[ 14   2  -2   4 -14   1   8   0   2   0   3  16  21  -2 -10   1   4] => 4
[ 2  1 -1 -1 -3 -2  8 13  9  4 -2 -2 17  7  4 -1  2] => 21
[ 2  0  3 -5  2  1  1 -9  2  2  1  7 -1  0 -3 -1  4] => 12
[  3   3  -5  -7 -11  -2  16  17  16   6   2   0  41   6   5  -1   4] => 26
[  8   0   1  11  -5   1  -3  -8  -2  -1   0  15 -16  -1  -7   0   1] => 1
[ 16   3  -4   5 -18   1  12   1  18   2   5  25  36  -3 -14   1   6] => 3
[ 6  2 -1 -5 -8  0  6 -2 13  3  3 11 23 -1 -6  0  5] => 13
[-3  3 -2 -2 -7 -2 13 15 13  5  0 -2 29  5  3 -1  3] => 22
[ -8   1   1 -11  12  -2   4   8   3   3  -1 -13   3   6   9  -1   1] => 30
[  9   1   0  -2 -10   1   6  -6   5   1   2  12  12  -2  -6   0   5] => 8
[  8   2  -1  -4 -11   0   7  -5  13   1   3  14  19  -2  -7   0   5] => 9
[ -6   1   0 -12   7  -2   6   7   6   3  -1  -8  10   6   8  -1   1] => 30
[ 12   5  -7  -5 -25  -3  25  25  32   8   5   9  63   5   1   0   5] => 23
[-7  1  1 -2  0 -1  3  0  9  3 -1  3  7  3 -1 -1  4] => 15
[ 2  2 -1  0 -1 -2 11  8  9  4 -2 -2 21  8  4 -1  2] => 21
[ 6  2  1 -6 -7  0  5 -6 19  1  3  5 18 -1 -6  0  5] => 11
[ -2   2  -2 -10  -1  -3  11  13  16   5   1  -7  26   6   7  -1   3] => 28
[ 11   2  -2  -1 -14   1   6  -2  10   2   3  16  18  -2  -9   1   4] => 5
[ 17   2  -3   9 -22   1   9   2  12   1   4  22  25  -3 -10   1   3] => 0
[ -5   1  -1 -12   2  -2  10   9  10   4   0  -9  19   6   7  -1   1] => 30
[-4  2  0 -6  4 -2  8 10  8  4 -1 -7 16  6  4 -1  3] => 25
[ 7  2 -2  1 -7 -2 10  9 11  5 -1  4 23  6  1  0  3] => 17
[ 5  1 -1 -1 -2 -1  5  5  8  3 -1  4 15  4  0 -1  5] => 16
[ 11   1  -1  10 -12   1   1  -3   3   0   1  16   3  -7 -10   1   2] => 0
[ -5   0   2  -8  14  -1   4   4   2   3  -2 -17   1   4   9  -1   2] => 27
[ 5  2 -2  0 -7 -1 10 11  4  4  0  5 20  5 -3  0  3] => 16
[ 3  2 -1 -1 -1 -2  9 10  9  6 -1 -2 14  7  3 -1  2] => 22
[ 8  2  0 -4 -9  1  6 -4 10  2  3 11 22 -2 -9  0  5] => 9
[-7  0  1 -7 12 -2  4  5  3  3 -2 -9 -1  7  6 -1  2] => 27
[  8   2  -1   0 -12   1   5  -4  10   3   2  13  13  -2  -7   0   5] => 7
[ 11   1  -1   9 -11   1   2  -4   3   0   1  16   3  -2  -9   1   6] => 1
[10  1  0  1 -9  1  8 -5  7  1  2 13 14 -2 -7  0  5] => 6
[ 15   2  -3  10 -21   1   7   4  10   0   3  21  17  -4 -12   1   2] => 0
[-2  1  1 -2 10  0  4  5  1  3 -3 -8  2  9  4 -1  1] => 23
[  6   2  -1  -4 -13   0   7  -3  17   2   4  12  28  -2  -7   0   5] => 9
[ 1  2 -1  0 -1 -2  8 10  9  4 -2 -1 17  7  3 -1  3] => 21
[ 0  1 -1 -3  0 -2  9 12 10  4 -1 -4 20  6  5 -1  3] => 23
[ 3  2 -1 -1 -4 -1 10  9 11  4  0  3 27  6  0  0  3] => 17

[-7 -3  0  6  5  6 11  6 -7 -6 -6  7  3 -1 -4 -9 10  1  0  4  3  6 -1  3
  3  3 21 -8  9  5 -3  7 -4 -4  2  2  8 -6 -5  9  3  0 -1  8 -4] => 7
[  3   2  10  -8   1   2   6  10   9  -7  -1  17   4   1   1  -1  -3   0
   1   4   0 -21   0  -1  23   1  16 -15   2  10  14  12  15  -3  -3  -1
  -5 -28   0   4   2  -5   3  16   0] => 12
[ -2   6  -4  11   8   4   2  -2   4   2  -4   2 -10  -3   1   0   6   6
  -2   2  -2   8   2   7  -8   4   2   1  -6  10  -2   3 -20 -10  -3  -2
   8  14   2  -9  -9   5  -6  -7   2] => 0
[  0  -2   5   9   6   5  10  11   0 -11  -4  11  19  -6   1  -2   1  -4
  -3   1  -1  -5  -2   1   9  -3  11 -15   5   7   7   1   1  -9   1   9
  -1 -33  -5  13   5 -11   4  11   1] => 7
[ -2  -3  -3 -14  -4  -1  -1   0  -6  10   2   4  -7   6  -9  -2   3  -1
   2   6   1   5  -1  -3  -2   1  -8   7  -2  -9  -2  -5  10   3  -3  -5
  -3  16   2  -2  -2  -2   2  -1  -8] => 25
[ -3   2 -10  25   6   3  -3  -2  -1   5  -3 -20  -5  -7  10  14   1  -2
 -13   0  -3  38   1   3 -20  -6 -17   3   1  -5   1 -17 -36   1   5   4
   7   7   2  20  -3  -5  -2 -17   7] => 6
[  7   2  18 -22  -4  -4   2   4  13 -10   6  18  23  10   0   0 -11  -5
   2  -4   0 -35   0  -5  32  -1  11 -10  -3   8  18  12  31 -11  -6  -3
 -17 -39  -1  -7   7  -2   8  21   3] => 17
[  9  10   1  -4  -1  -5 -10  -6  17   2   4  -1 -12  -3   7   6  -9   7
   3  -6  -3 -20   3   3  -2   1 -14   5 -16  10   3   5   0  -1  -4  -3
  -4   8   7 -23  -8   7  -5  -5   7] => 9
[ 10  10  17 -22   3  -5   2   1  17  -3   7  31  21  12  -7  -2  -7   0
   5  -3  -5 -43   1   2  21   3  -5   1 -27  17  14   9  25 -36 -18  -6
 -20 -22   1 -37  -8   1   4  11   1] => 11
[ -8  -7 -12  11   2   8   8   7 -16   0 -12  -3 -28 -15  -3 -14  13   8
   8   9   5   9  -2   3 -11   6  21  -9  16   0 -18   9  -5  23   8   7
  20  21  -3  10   0   1  -7   2  -9] => 11
[  3   1   8 -32  -7  -6  -3  -2   2   9   9  14   2  17 -10   0  -5  -4
   4   3   0 -19   0  -6  12   1  -9   8 -10  -7   8   1  28  -5  -9 -11
 -16   2   4 -13  -1   0   5   5  -7] => 30
[ -1   2 -13   6   5   4   0   5  -4  12  -7   8 -32 -11  -5  -5   7  10
   5  13  -2   3   1   6 -18   6  -9   1 -10   5 -11   0 -10   4  -4   0
  11  30   5 -13 -15  -2  -8  -8  -8] => 10
[  9   9  11  -6   1  -5  -4  -3  19  -7   5   8  10   2   5   5  -9   2
   2  -8  -4 -31   2   2  12   0  -5  -2 -16  14  10   8   7 -16  -7  -1
 -12 -16   3 -21  -4   4   0   4   8] => 6
[  5  -1  12 -36  -9  -4   1   9   6   3   5  24  -6  11  -8  -4  -8  -2
   9   8   2 -37  -1  -8  28   2   9  -8  -2   0  15  13  43   5  -7  -9
 -16 -19   4  -4   3  -5   6  21  -8] => 30
[  3   3   5  17   7   1   1  -2   6 -11   1  -3  29  -3   7   6  -3  -5
  -9 -10  -4   5   0   3  -1  -5  -6  -2  -4   7   5  -7 -14 -21   1   9
  -3 -25  -4   0   3  -4   3  -2  10] => 1
[ 11   7   7   1   1  -5  -7  -3  13  -5   5   5  11  -3   5   6 -11   1
   1  -9  -5 -29   2   2   1  -1 -18   2 -18  11   5  -2   3 -13  -5   3
 -10 -13   2 -20  -4  -1   1  -2   8] => 8
[  0   4 -10  28   7   3  -5  -5   2   0  -4 -19  -8 -13  11   7   1   5
  -5  -4  -3  21   2   6 -21  -2 -10   2  -2   5  -7  -7 -32   0   6   7
  11  11   1   3  -5   2  -7 -15   8] => 0
[  4   5  21 -19   0  -3   6   1  13  -9   6  19  24  15  -3  -2  -5  -3
   1  -5   0 -30   1  -1  27   1  14  -4  -7  10  14  13  21 -22  -9  -6
 -15 -27  -2 -14   3   4   6  16   3] => 11
